Below are the code and all the weights of a small trained network. Each question names an input and a target symbol and asks about switching units off, where a switched-off unit gives its printed mean instead of its output.

import numpy as np


def w(rows, s, z=0):
    codes = np.array(rows[::2]) - 128.0
    scale = np.full(codes.shape[1], s)
    scale[-1] = z or s
    return codes * scale


def f(y):
    return np.maximum(y, 0)


def softmax(a):
    e = np.exp(a - a.max(-1, keepdims=True))
    return e / e.sum(-1, keepdims=True)


def log_softmax(a):
    a = a - a.max(-1, keepdims=True)
    return a - np.log(np.exp(a).sum(-1, keepdims=True))


def net(x, mask):
    ids = ['ΘΛΠΨγδεζημξστφω'.index(c) for c in x.split()]
    T = len(ids)
    res = E[ids] + P[:T]
    r = res
    for j in range(2):
        rows = slice(2 * j, 2 * j + 2)
        q, k, v = (r @ M[0][rows].T for M in (Q, K, V))
        z = softmax(np.where(np.tri(T) > 0, q @ k.T / 2**0.5, -1e9)) @ v
        o = O[0][rows]
        res = res + np.where(mask[j], z, o[:, -1]) @ o[:, :-1]
    y = f(res @ A[0][:, :-1].T + A[0][:, -1])
    res = res + np.where(mask[2:18], y, B[0][:, -1]) @ B[0][:, :-1]
    return log_softmax(res[-1] @ U[:, :-1].T + U[:, -1])


Q, K, V, O, A, B = {}, {}, {}, {}, {}, {}
E = w([
[186,137,248],'Θ',
[165,31,99],'Λ',
[222,42,204],'Π',
[34,228,139],'Ψ',
[81,109,118],'γ',
[110,91,112],'δ',
[111,119,115],'ε',
[106,123,118],'ζ',
[108,113,118],'η',
[44,79,132],'μ',
[181,135,252],'ξ',
[144,237,244],'σ',
[98,80,106],'τ',
[137,127,117],'φ',
[107,123,115],'ω',
],0.013)
P = w([
[183,214,1],'0',
[52,72,169],'1',
[49,68,181],'2',
[45,65,190],'3',
[45,57,194],'4',
[45,56,200],'5',
],0.0068)
Q[0] = w([
[27,82,139],'H1',
[62,163,157],'H1',
[214,17,169],'H2',
[17,3,88],'H2',
],0.012)
K[0] = w([
[224,168,35],'H1',
[156,194,159],'H1',
[206,50,164],'H2',
[166,152,8],'H2',
],0.015)
V[0] = w([
[90,254,179],'H1',
[59,43,202],'H1',
[246,113,199],'H2',
[227,76,64],'H2',
],0.0091)
O[0] = w([
[88,230,136,203],'H1',
[99,87,48,1],'H1',
[249,155,155,124],'H2',
[177,49,163,115],'H2',
],0.013,0.0048)
A[0] = w([
[114,25,2,51],'N1',
[207,95,110,20],'N2',
[138,177,156,78],'N3',
[149,76,112,104],'N4',
[63,99,75,203],'N5',
[113,48,75,202],'N6',
[148,36,173,148],'N7',
[117,114,203,135],'N8',
[62,149,64,9],'N9',
[101,141,158,111],'N10',
[60,131,31,2],'N11',
[183,161,78,176],'N12',
[106,111,148,103],'N13',
[159,117,122,81],'N14',
[137,160,158,164],'N15',
[181,99,148,24],'N16',
],0.0095,0.0059)
B[0] = w([
[160,2,240,169],'N1',
[54,203,129,167],'N2',
[112,118,89,207],'N3',
[134,187,88,164],'N4',
[56,127,41,216],'N5',
[154,122,21,213],'N6',
[190,157,115,254],'N7',
[177,150,111,228],'N8',
[159,46,235,174],'N9',
[150,173,131,196],'N10',
[148,54,211,168],'N11',
[92,48,167,157],'N12',
[153,104,141,158],'N13',
[98,144,132,142],'N14',
[136,86,157,216],'N15',
[65,194,76,164],'N16',
],0.0082,0.0083)
U = w([
[140,120,174,161],'Θ',
[196,86,134,38],'Λ',
[167,185,64,67],'Π',
[87,120,187,2],'Ψ',
[58,174,2,112],'γ',
[135,128,100,175],'δ',
[127,125,138,234],'ε',
[118,134,128,208],'ζ',
[124,134,122,197],'η',
[106,75,148,29],'μ',
[130,124,161,120],'ξ',
[106,206,124,113],'σ',
[130,122,86,202],'τ',
[182,94,244,154],'φ',
[121,135,133,171],'ω',
],0.012,0.0035)

Each question gives the input, a string of symbols that net reads in full, and the target symbol t.
The units are the heads (2 rows each of Q, K, V and O) and the neurons (one row each of A and B). Each row of codes is followed by its name. A weight is (code - 128) times the scale printed after its matrix; where a second scale follows, it is the last column's (O, A, B and U).
mask holds one flag per unit, heads first, then neurons. A switched-off unit (its flag False) gives its mean, the last column of its rows in O or B, instead of its output. The means were averaged over made-up inputs and are rounded, as every weight is.
A unit's drop is (log p(t) with every unit on - log p(t) with that unit switched off) / (log p(t) with every unit on - log p(t) with every unit switched off).
The circuit of an input: a set's keep is (log p(t) with only the set's units on - log p(t) with every unit switched off) / (log p(t) with every unit on - log p(t) with every unit switched off). Starting from the 12 units with the biggest drops (on a tie, the unit counted first), units are removed one at a time, each time the one whose removal leaves the highest keep (on an exact tie, the one counted first), for as long as the keep stays at least 0.8.
units of the circuit, in order: the units of the circuit, biggest drop first
unit that matters most: the unit with the biggest drop
k most important neurons: the k neurons with the biggest drops, biggest first
which heads matter: for each layer, one digit per head in row order, 1 if its drop is at least 0.15 and else 0, layers parted by /
input φ φ Θ φ, target φ: which heads matter : 11
input Π η σ μ ε, target Π: unit that matters most : H1
input γ γ ζ, target γ: which heads matter : 01
input Λ δ ξ σ γ ω, target Λ: units of the circuit, in order : H1, H2, N6
input μ ξ μ, target μ: which heads matter : 11
input σ φ η Π ε, target σ: which heads matter : 10
input γ μ σ φ Ψ, target Ψ: units of the circuit, in order : N9, H2, N11
input Ψ ω φ γ, target Ψ: which heads matter : 11
input ξ Θ σ, target σ: which heads matter : 11
input μ μ γ φ, target μ: 2 most important neurons : N1, N11
input γ γ η ξ φ, target γ: units of the circuit, in order : H2, N5, H1
input φ η Θ Λ γ, target φ: units of the circuit, in order : H1, N5
input φ δ ζ γ Ψ τ, target φ: units of the circuit, in order : H1, N5
input σ δ Λ γ τ, target σ: units of the circuit, in order : H1
input γ φ ξ δ μ, target γ: units of the circuit, in order : H2, N5
input ξ μ γ σ σ μ, target φ: which heads matter : 01
input φ Π Θ μ, target φ: units of the circuit, in order : H1, H2
input φ η σ η Ψ Λ, target Λ: units of the circuit, in order : H2, H1, N6
input μ δ ε ε ε, target μ: which heads matter : 11
input Ψ γ η, target Ψ: 2 most important neurons : N9, N11
input Π μ ζ, target Π: unit that matters most : H1
